Below is a small trained network, with its code and all its weights. Each question gives an input and a target symbol and asks what happens when units are switched off, that is, made to give their printed mean instead of their output.

import numpy as np


def w(rows, s, z=0):
    codes = np.array(rows[::2]) - 128.0
    scale = np.full(codes.shape[1], s)
    scale[-1] = z or s
    return codes * scale


def norm(h):
    return h / np.sqrt((h * h).mean(-1, keepdims=True) + 1e-5)


def f(y):
    return np.maximum(y, 0)


def softmax(a):
    e = np.exp(a - a.max(-1, keepdims=True))
    return e / e.sum(-1, keepdims=True)


def log_softmax(a):
    a = a - a.max(-1, keepdims=True)
    return a - np.log(np.exp(a).sum(-1, keepdims=True))


def net(x, mask):
    ids = ['ΓΔΘΞΣβεζημπψω'.index(c) for c in x.split()]
    T = len(ids)
    res = E[ids] + P[:T]
    u = 0
    for l in range(2):
        r = norm(res)
        for j in range(2):
            rows = slice(2 * j, 2 * j + 2)
            q, k, v = (r @ M[l][rows].T for M in (Q, K, V))
            z = softmax(np.where(np.tri(T) > 0, q @ k.T / 2**0.5, -1e9)) @ v
            o = O[l][rows]
            res = res + np.where(mask[u + j], z, o[:, -1]) @ o[:, :-1]
        u += 2
        y = f(norm(res) @ A[l][:, :-1].T + A[l][:, -1])
        res = res + np.where(mask[u : u + 8], y, B[l][:, -1]) @ B[l][:, :-1]
        u += 8
    return log_softmax(norm(res)[-1] @ U[:, :-1].T + U[:, -1])


Q, K, V, O, A, B = {}, {}, {}, {}, {}, {}
E = w([
[165,131,189,94,105,120,139,145],'Γ',
[137,166,156,106,80,80,119,136],'Δ',
[162,158,146,118,112,81,166,129],'Θ',
[183,122,170,117,122,101,144,160],'Ξ',
[198,123,181,93,122,127,144,154],'Σ',
[110,195,116,129,91,43,101,121],'β',
[163,181,173,139,121,99,126,155],'ε',
[112,98,150,86,127,116,72,184],'ζ',
[194,198,120,124,149,153,146,62],'η',
[175,75,94,102,164,98,128,91],'μ',
[116,100,108,47,207,169,66,131],'π',
[93,253,148,113,173,134,51,110],'ψ',
[63,87,102,159,112,151,136,136],'ω',
],0.022)
P = w([
[143,158,118,92,129,170,209,169],'0',
[108,150,153,6,161,72,209,78],'1',
[197,131,123,154,95,169,79,128],'2',
[111,120,155,135,194,64,148,77],'3',
[232,225,92,82,110,158,131,188],'4',
[135,98,198,198,188,87,61,45],'5',
[185,215,125,101,139,159,164,186],'6',
],0.017)
Q[0] = w([
[216,128,87,151,55,155,45,153],'0.h1',
[156,202,173,28,207,63,146,143],'0.h1',
[203,168,1,165,35,227,68,237],'0.h2',
[61,28,159,189,78,145,178,42],'0.h2',
],0.044)
K[0] = w([
[49,52,84,145,209,170,72,103],'0.h1',
[176,138,196,254,143,126,43,65],'0.h1',
[141,157,28,118,52,220,196,225],'0.h2',
[75,41,200,177,125,118,164,85],'0.h2',
],0.044)
V[0] = w([
[84,46,148,201,3,129,228,99],'0.h1',
[133,83,60,120,198,143,98,112],'0.h1',
[132,150,226,65,241,35,102,9],'0.h2',
[97,175,128,209,120,223,152,128],'0.h2',
],0.023)
O[0] = w([
[152,104,34,128,167,99,117,210,83],'0.h1',
[154,71,125,148,110,175,98,79,2],'0.h1',
[152,130,148,142,249,105,125,145,193],'0.h2',
[114,134,91,149,141,146,166,158,68],'0.h2',
],0.018,0.0063)
A[0] = w([
[145,112,117,56,126,61,148,66,131],'0.n1',
[61,179,70,84,150,158,60,88,86],'0.n2',
[169,127,74,156,96,163,89,177,1],'0.n3',
[161,91,100,195,86,140,146,110,64],'0.n4',
[62,114,115,1,176,212,107,154,125],'0.n5',
[149,169,122,134,102,120,129,147,67],'0.n6',
[153,59,143,192,144,88,118,143,53],'0.n7',
[106,109,162,137,79,109,117,147,165],'0.n8',
],0.034,0.0079)
B[0] = w([
[125,90,77,112,176,148,91,160,211],'0.n1',
[105,113,166,197,116,123,160,65,149],'0.n2',
[120,139,85,160,5,158,133,120,253],'0.n3',
[130,118,115,91,160,145,29,136,211],'0.n4',
[105,127,209,101,80,212,101,73,160],'0.n5',
[170,130,143,80,95,125,158,130,195],'0.n6',
[92,120,168,179,152,128,175,123,196],'0.n7',
[180,130,160,112,118,94,140,167,224],'0.n8',
],0.033,0.012)
Q[1] = w([
[49,129,67,208,255,74,103,156],'1.h1',
[125,117,162,96,134,99,156,168],'1.h1',
[230,176,186,36,171,75,95,85],'1.h2',
[152,149,178,130,187,99,116,130],'1.h2',
],0.053)
K[1] = w([
[145,82,22,19,2,160,152,159],'1.h1',
[167,71,104,166,115,74,77,167],'1.h1',
[118,162,253,233,246,100,51,126],'1.h2',
[144,82,119,154,196,133,70,99],'1.h2',
],0.038)
V[1] = w([
[156,245,115,158,128,118,109,98],'1.h1',
[226,133,118,91,164,129,160,86],'1.h1',
[1,98,138,119,112,131,139,206],'1.h2',
[141,138,71,82,179,219,184,91],'1.h2',
],0.033)
O[1] = w([
[117,240,130,215,172,82,163,123,61],'1.h1',
[208,124,161,205,254,176,58,135,254],'1.h1',
[248,121,135,35,39,9,162,78,50],'1.h2',
[116,161,34,38,163,175,215,61,94],'1.h2',
],0.0094,0.004)
A[1] = w([
[59,144,180,130,158,93,129,80,109],'1.n1',
[131,63,146,68,117,74,93,136,138],'1.n2',
[38,99,123,86,199,102,146,74,2],'1.n3',
[149,196,132,153,132,194,125,99,57],'1.n4',
[97,77,105,109,208,109,42,135,91],'1.n5',
[3,73,83,109,107,76,209,105,80],'1.n6',
[130,142,23,127,7,141,146,77,94],'1.n7',
[143,133,143,107,162,86,137,140,84],'1.n8',
],0.036,0.0046)
B[1] = w([
[96,100,104,139,135,95,158,63,200],'1.n1',
[64,124,87,156,137,110,118,126,161],'1.n2',
[205,162,123,114,110,131,23,207,207],'1.n3',
[99,134,79,135,116,141,138,190,153],'1.n4',
[118,195,109,136,171,127,50,99,207],'1.n5',
[103,92,237,186,235,107,168,72,155],'1.n6',
[206,107,50,132,3,93,142,31,253],'1.n7',
[144,112,143,143,138,154,137,72,180],'1.n8',
],0.042,0.033)
U = w([
[128,177,98,109,151,117,64,116,122],'Γ',
[150,84,161,187,178,82,146,86,181],'Δ',
[114,102,159,144,110,254,126,64,3],'Θ',
[110,132,123,101,120,39,163,169,127],'Ξ',
[63,173,120,173,116,152,192,95,105],'Σ',
[175,24,101,138,145,86,134,198,77],'β',
[96,114,142,24,129,135,159,117,158],'ε',
[153,29,134,87,141,170,125,144,125],'ζ',
[156,125,80,135,64,123,153,71,204],'η',
[132,140,71,147,130,154,181,210,166],'μ',
[88,111,182,150,60,107,93,193,117],'π',
[179,88,69,89,185,156,201,103,49],'ψ',
[203,188,197,141,106,148,184,135,23],'ω',
],0.014,0.0043)

Each question gives the input, a string of symbols that net reads in full, and the target symbol t.
The units are the heads (2 rows each of Q, K, V and O) and the neurons (one row each of A and B). Each row of codes is followed by its name. A weight is (code - 128) times the scale printed after its matrix; where a second scale follows, it is the last column's (O, A, B and U).
mask holds one flag per unit, layer by layer, with each layer's heads first. A switched-off unit (its flag False) gives its mean, the last column of its rows in O or B, instead of its output. The means were averaged over made-up inputs and are rounded, as every weight is.
A unit's drop is (log p(t) with every unit on - log p(t) with that unit switched off) / (log p(t) with every unit on - log p(t) with every unit switched off).
The circuit of an input: a set's keep is (log p(t) with only the set's units on - log p(t) with every unit switched off) / (log p(t) with every unit on - log p(t) with every unit switched off). Starting from the 12 units with the biggest drops (on a tie, the unit counted first), units are removed one at a time, each time the one whose removal leaves the highest keep (on an exact tie, the one counted first), for as long as the keep stays at least 0.8.
units of the circuit, in order: the units of the circuit, biggest drop first
k most important neurons: the k neurons with the biggest drops, biggest first
k most important neurons of layer l: the k neurons of layer l with the biggest drops, biggest first
input Θ ζ Ξ, target π: 3 most important neurons	[1.n7; 0.n3; 1.n1]
input Σ ε Δ ε Θ, target ω: 4 most important neurons of layer 0	[0.n4; 0.n3; 0.n8; 0.n6]
input ε Θ Δ ω ζ μ Θ, target Γ: units of the circuit, in order	[0.n3; 1.n7]
input ψ Ξ Γ Ξ ε η ε, target μ: most important neuron	[1.n4]
input Ξ Θ ε μ Ξ, target Γ: units of the circuit, in order	[1.n7; 0.n3]
input ω Γ β ω, target Δ: units of the circuit, in order	[1.n6; 1.h1]
input β β ω ζ ω Ξ, target Γ: units of the circuit, in order	[0.h2; 1.n5]
input ζ Γ ε, target π: 4 most important neurons	[1.n7; 0.n3; 1.n5; 1.n1]
input ω ω Ξ ε β, target ω: 2 most important neurons of layer 0	[0.n4; 0.n8]
input Γ ζ Ξ, target π: 3 most important neurons of layer 1	[1.n7; 1.n1; 1.n5]
input Γ ζ Γ, target π: 2 most important neurons	[1.n7; 0.n3]
input Ξ ε ε ω β μ, target Γ: 2 most important neurons of layer 1	[1.n3; 1.n5]
input Θ π Γ ω ζ Σ, target Γ: 2 most important neurons of layer 1	[1.n3; 1.n5]
input Γ ε β, target ω: 3 most important neurons	[0.n8; 1.n7; 1.n1]
input ε Γ β η Γ μ ε, target Γ: units of the circuit, in order	[1.n7]
input ε Ξ β ω, target Γ: 2 most important neurons	[0.n3; 1.n7]
input Θ η Σ, target μ: 2 most important neurons of layer 1	[1.n4; 1.n7]
input Γ Ξ ω ε ε ψ, target Γ: 3 most important neurons	[1.n3; 0.n3; 1.n7]
input ψ Γ ω Γ ε Γ Δ, target ω: 4 most important neurons	[1.n7; 1.n1; 0.n3; 1.n5]
input ε Δ μ Θ μ Δ, target Δ: units of the circuit, in order	[0.h2]
input Δ ω ω Γ ω β, target Γ: units of the circuit, in order	[0.h2; 1.n5]
input ε Ξ η ε Δ, target μ: 2 most important neurons	[1.n7; 1.n4]
input ω Σ ζ η β, target μ: 3 most important neurons	[1.n4; 1.n7; 0.n4]
input Γ μ ε, target Γ: units of the circuit, in order	[0.n3; 1.n7]
input Γ Ξ ζ, target π: 3 most important neurons of layer 1	[1.n7; 1.n5; 1.n1]
input ζ Ξ μ ε Δ Γ ε, target ω: 2 most important neurons	[1.n7; 1.n1]
input β ω Ξ Γ, target Γ: 2 most important neurons	[1.n3; 1.n5]
input ε Ξ Δ ε ψ, target Σ: 2 most important neurons	[1.n7; 1.n4]
input ω ε Σ Θ η ψ, target Γ: most important neuron	[1.n3]
